Below are the code and all the weights of a small trained network. Each question names an input and a class and asks about switching units off, where a switched-off unit gives its printed mean instead of its output.

import numpy as np


def w(rows, s, z=0):
    codes = np.array(rows[::2]) - 128.0
    scale = np.full(codes.shape[1], s)
    scale[-1] = z or s
    return codes * scale


def norm(h):
    return h / np.sqrt((h * h).mean(-1, keepdims=True) + 1e-5)


def f(y):
    return y / 2 * (1 + np.tanh(0.7978845608 * (y + 0.044715 * y**3)))


def log_softmax(a):
    a = a - a.max(-1, keepdims=True)
    return a - np.log(np.exp(a).sum(-1, keepdims=True))


def net(x, mask):
    res = np.array(x, float).reshape(1, 4) / 4 @ E
    u = 0
    for l in range(3):
        y = f(norm(res) @ A[l][:, :-1].T + A[l][:, -1])
        res = res + np.where(mask[u : u + 10], y, B[l][:, -1]) @ B[l][:, :-1]
        u += 10
    return log_softmax(norm(res)[-1] @ U[:, :-1].T + U[:, -1])


A, B = {}, {}
E = w([
[96,130,210,165,171,105,72,222,143,129,141],'x0',
[130,91,155,2,107,80,132,138,82,121,165],'x1',
[199,48,142,128,127,131,107,103,185,170,133],'x2',
[67,136,142,111,81,155,117,102,192,144,169],'x3',
],0.0035)
A[0] = w([
[249,166,114,113,231,49,185,141,105,61,65,40],'0.n1',
[35,190,92,149,131,110,191,149,56,57,153,20],'0.n2',
[33,200,138,116,133,158,142,108,119,44,157,65],'0.n3',
[53,184,100,151,95,90,187,149,76,1,108,6],'0.n4',
[174,100,73,110,32,190,175,39,98,163,91,197],'0.n5',
[129,77,185,30,87,79,113,108,102,142,187,162],'0.n6',
[120,183,98,118,157,145,75,184,96,135,129,21],'0.n7',
[60,93,166,142,198,124,40,217,142,205,137,127],'0.n8',
[115,177,126,225,128,184,104,95,207,180,70,137],'0.n9',
[238,138,139,168,154,87,156,152,100,45,143,11],'0.n10',
],0.0027,0.0025)
B[0] = w([
[103,85,120,153,112,151,214,220,165,200,121,142],'0.n1',
[130,135,174,128,187,111,119,85,115,232,156,147],'0.n2',
[160,137,139,87,184,122,119,147,149,204,99,147],'0.n3',
[151,156,147,102,184,125,124,95,121,220,164,140],'0.n4',
[163,171,249,155,147,151,120,205,132,87,157,250],'0.n5',
[96,141,89,206,229,51,148,124,181,78,132,214],'0.n6',
[142,103,133,97,104,139,80,111,102,156,112,99],'0.n7',
[213,191,182,125,77,177,182,133,111,90,149,189],'0.n8',
[107,108,94,103,200,4,139,140,139,74,180,216],'0.n9',
[94,76,124,104,79,206,167,184,148,164,128,105],'0.n10',
],0.003,0.0026)
A[1] = w([
[133,165,151,147,201,94,169,144,143,105,153,199],'1.n1',
[60,136,112,101,50,160,84,102,195,172,172,102],'1.n2',
[171,105,99,138,119,122,94,114,53,141,50,82],'1.n3',
[95,107,145,172,121,218,117,135,138,179,72,123],'1.n4',
[154,132,58,114,85,167,183,53,114,129,133,100],'1.n5',
[116,117,101,121,125,153,111,98,146,126,89,5],'1.n6',
[200,34,140,144,121,135,99,90,175,184,144,74],'1.n7',
[138,119,185,77,91,121,151,148,109,209,151,136],'1.n8',
[161,160,154,159,119,253,88,138,136,190,117,141],'1.n9',
[162,139,68,99,85,148,165,40,107,108,101,117],'1.n10',
],0.0045,0.0026)
B[1] = w([
[188,102,126,104,49,165,110,66,159,145,111,254],'1.n1',
[108,71,125,100,173,174,237,229,135,108,25,153],'1.n2',
[77,99,152,133,197,159,155,209,160,116,132,123],'1.n3',
[137,105,81,88,85,90,132,113,100,86,181,127],'1.n4',
[149,153,252,181,112,165,60,207,123,94,180,159],'1.n5',
[68,156,143,163,173,138,118,159,132,84,156,92],'1.n6',
[94,203,151,74,245,108,85,56,133,236,134,183],'1.n7',
[138,128,70,214,106,115,108,90,159,80,97,145],'1.n8',
[127,78,100,61,94,55,111,97,88,55,162,146],'1.n9',
[135,137,214,156,135,104,73,213,139,120,152,165],'1.n10',
],0.0038,0.0036)
A[2] = w([
[99,77,123,30,118,63,117,133,98,101,184,39],'2.n1',
[28,206,122,135,159,143,110,125,28,141,134,124],'2.n2',
[166,89,90,180,108,94,117,78,143,111,134,250],'2.n3',
[1,106,157,115,103,153,176,131,221,96,170,106],'2.n4',
[116,66,188,26,138,54,133,146,114,83,144,94],'2.n5',
[131,47,89,155,199,139,154,217,27,152,122,96],'2.n6',
[117,163,57,230,168,199,77,105,181,104,108,47],'2.n7',
[63,208,105,130,78,145,162,139,27,132,120,111],'2.n8',
[112,43,104,118,41,174,157,107,156,152,159,178],'2.n9',
[122,117,218,176,67,116,13,220,143,107,144,26],'2.n10',
],0.0036,0.0017)
B[2] = w([
[97,120,73,254,109,89,136,89,132,104,153,153],'2.n1',
[197,76,149,80,176,103,80,69,222,171,132,193],'2.n2',
[41,168,119,72,104,120,138,121,89,144,129,252],'2.n3',
[160,75,103,153,182,162,182,193,67,136,62,216],'2.n4',
[73,148,72,221,112,145,92,117,104,110,137,237],'2.n5',
[51,106,122,114,139,216,193,137,178,134,94,156],'2.n6',
[62,61,83,157,104,53,111,129,48,83,177,202],'2.n7',
[170,53,186,122,185,113,76,107,203,190,157,202],'2.n8',
[158,165,107,99,115,159,151,107,57,179,113,138],'2.n9',
[174,160,169,132,89,173,151,113,63,72,196,240],'2.n10',
],0.0047,0.0017)
U = w([
[152,117,167,94,208,96,61,77,204,204,141,137],'0',
[185,173,211,153,79,175,120,165,92,63,179,130],'1',
[95,73,99,129,164,194,209,210,127,132,43,134],'2',
[59,114,40,192,98,54,101,89,93,81,159,135],'3',
[144,204,82,16,56,142,146,81,108,166,80,121],'4',
[92,194,29,9,94,142,7,228,212,62,79,6],'5',
[95,193,30,11,90,134,19,236,212,74,93,15],'6',
[96,202,32,19,92,128,33,237,213,83,100,16],'7',
],0.012,0.021)

Each question gives the input, the list of numbers given to net, and the class t.
The units are the neurons (one row each of A and B). Each row of codes is followed by its name. A weight is (code - 128) times the scale printed after its matrix; where a second scale follows, it is the last column's (A, B and U).
mask holds one flag per neuron, layer by layer. A switched-off neuron (its flag False) gives its mean, the last column of its row in B, instead of its output. The means were averaged over made-up inputs and are rounded, as every weight is.
A unit's drop is (log p(t) with every unit on - log p(t) with that unit switched off) / (log p(t) with every unit on - log p(t) with every unit switched off).
The circuit of an input: a set's keep is (log p(t) with only the set's units on - log p(t) with every unit switched off) / (log p(t) with every unit on - log p(t) with every unit switched off). Starting from the 12 units with the biggest drops (on a tie, the unit counted first), units are removed one at a time, each time the one whose removal leaves the highest keep (on an exact tie, the one counted first), for as long as the keep stays at least 0.8.
circuit, biggest first: the units of the circuit, biggest drop first
unit that matters most: the unit with the biggest drop
k most important neurons: the k neurons with the biggest drops, biggest first
top k neurons in layer l: the k neurons of layer l with the biggest drops, biggest first
input [4,-4,6,7], class 2: unit that matters most -> 1.n2
input [7,7,4,0], class 1: 3 most important neurons -> [2.n10; 0.n8; 0.n9]
input [-5,-3,5,-7], class 2: circuit, biggest first -> [2.n6; 1.n3]
input [5,6,-2,1], class 3: 2 most important neurons -> [0.n5; 1.n5]
input [-8,-7,7,-8], class 1: top 4 neurons in layer 0 -> [0.n6; 0.n5; 0.n3; 0.n2]
input [-3,2,-8,-8], class 0: 2 most important neurons -> [2.n8; 2.n2]
input [1,-4,-4,-3], class 0: 2 most important neurons -> [0.n6; 1.n8]
input [7,4,6,-8], class 2: circuit, biggest first -> [2.n6; 0.n1; 2.n2]
input [-8,-7,-3,-7], class 1: circuit, biggest first -> [1.n5; 1.n10]
input [6,-7,-7,-7], class 0: 2 most important neurons -> [2.n2; 2.n8]
input [-1,7,-5,-2], class 3: 2 most important neurons -> [2.n1; 1.n7]
input [-7,4,-5,5], class 1: 3 most important neurons -> [1.n5; 1.n10; 1.n7]
input [-7,8,-7,-2], class 3: top 2 neurons in layer 0 -> [0.n8; 0.n6]
input [5,-6,2,-3], class 3: unit that matters most -> 0.n5
input [-1,-8,-8,2], class 0: circuit, biggest first -> [2.n2; 2.n8]
input [5,3,5,-6], class 2: top 2 neurons in layer 2 -> [2.n6; 2.n2]
input [-3,-4,-4,2], class 0: 2 most important neurons -> [0.n6; 1.n8]
input [-2,-2,0,4], class 2: 3 most important neurons -> [2.n4; 1.n2; 0.n6]
input [3,6,-5,-4], class 3: 4 most important neurons -> [2.n1; 2.n5; 1.n7; 0.n6]
input [-3,-8,7,-1], class 3: unit that matters most -> 2.n7
input [-6,-6,-1,-4], class 1: 2 most important neurons -> [1.n5; 0.n6]
input [6,8,-3,0], class 3: top 2 neurons in layer 1 -> [1.n5; 1.n10]
input [8,2,1,6], class 1: 2 most important neurons -> [2.n10; 0.n8]
input [1,-8,-3,-6], class 3: 2 most important neurons -> [2.n7; 1.n2]
input [-2,-1,0,-4], class 2: 2 most important neurons -> [2.n6; 1.n1]
input [8,5,7,1], class 1: top 4 neurons in layer 2 -> [2.n10; 2.n2; 2.n8; 2.n5]
input [3,0,-8,7], class 0: circuit, biggest first -> [2.n2]
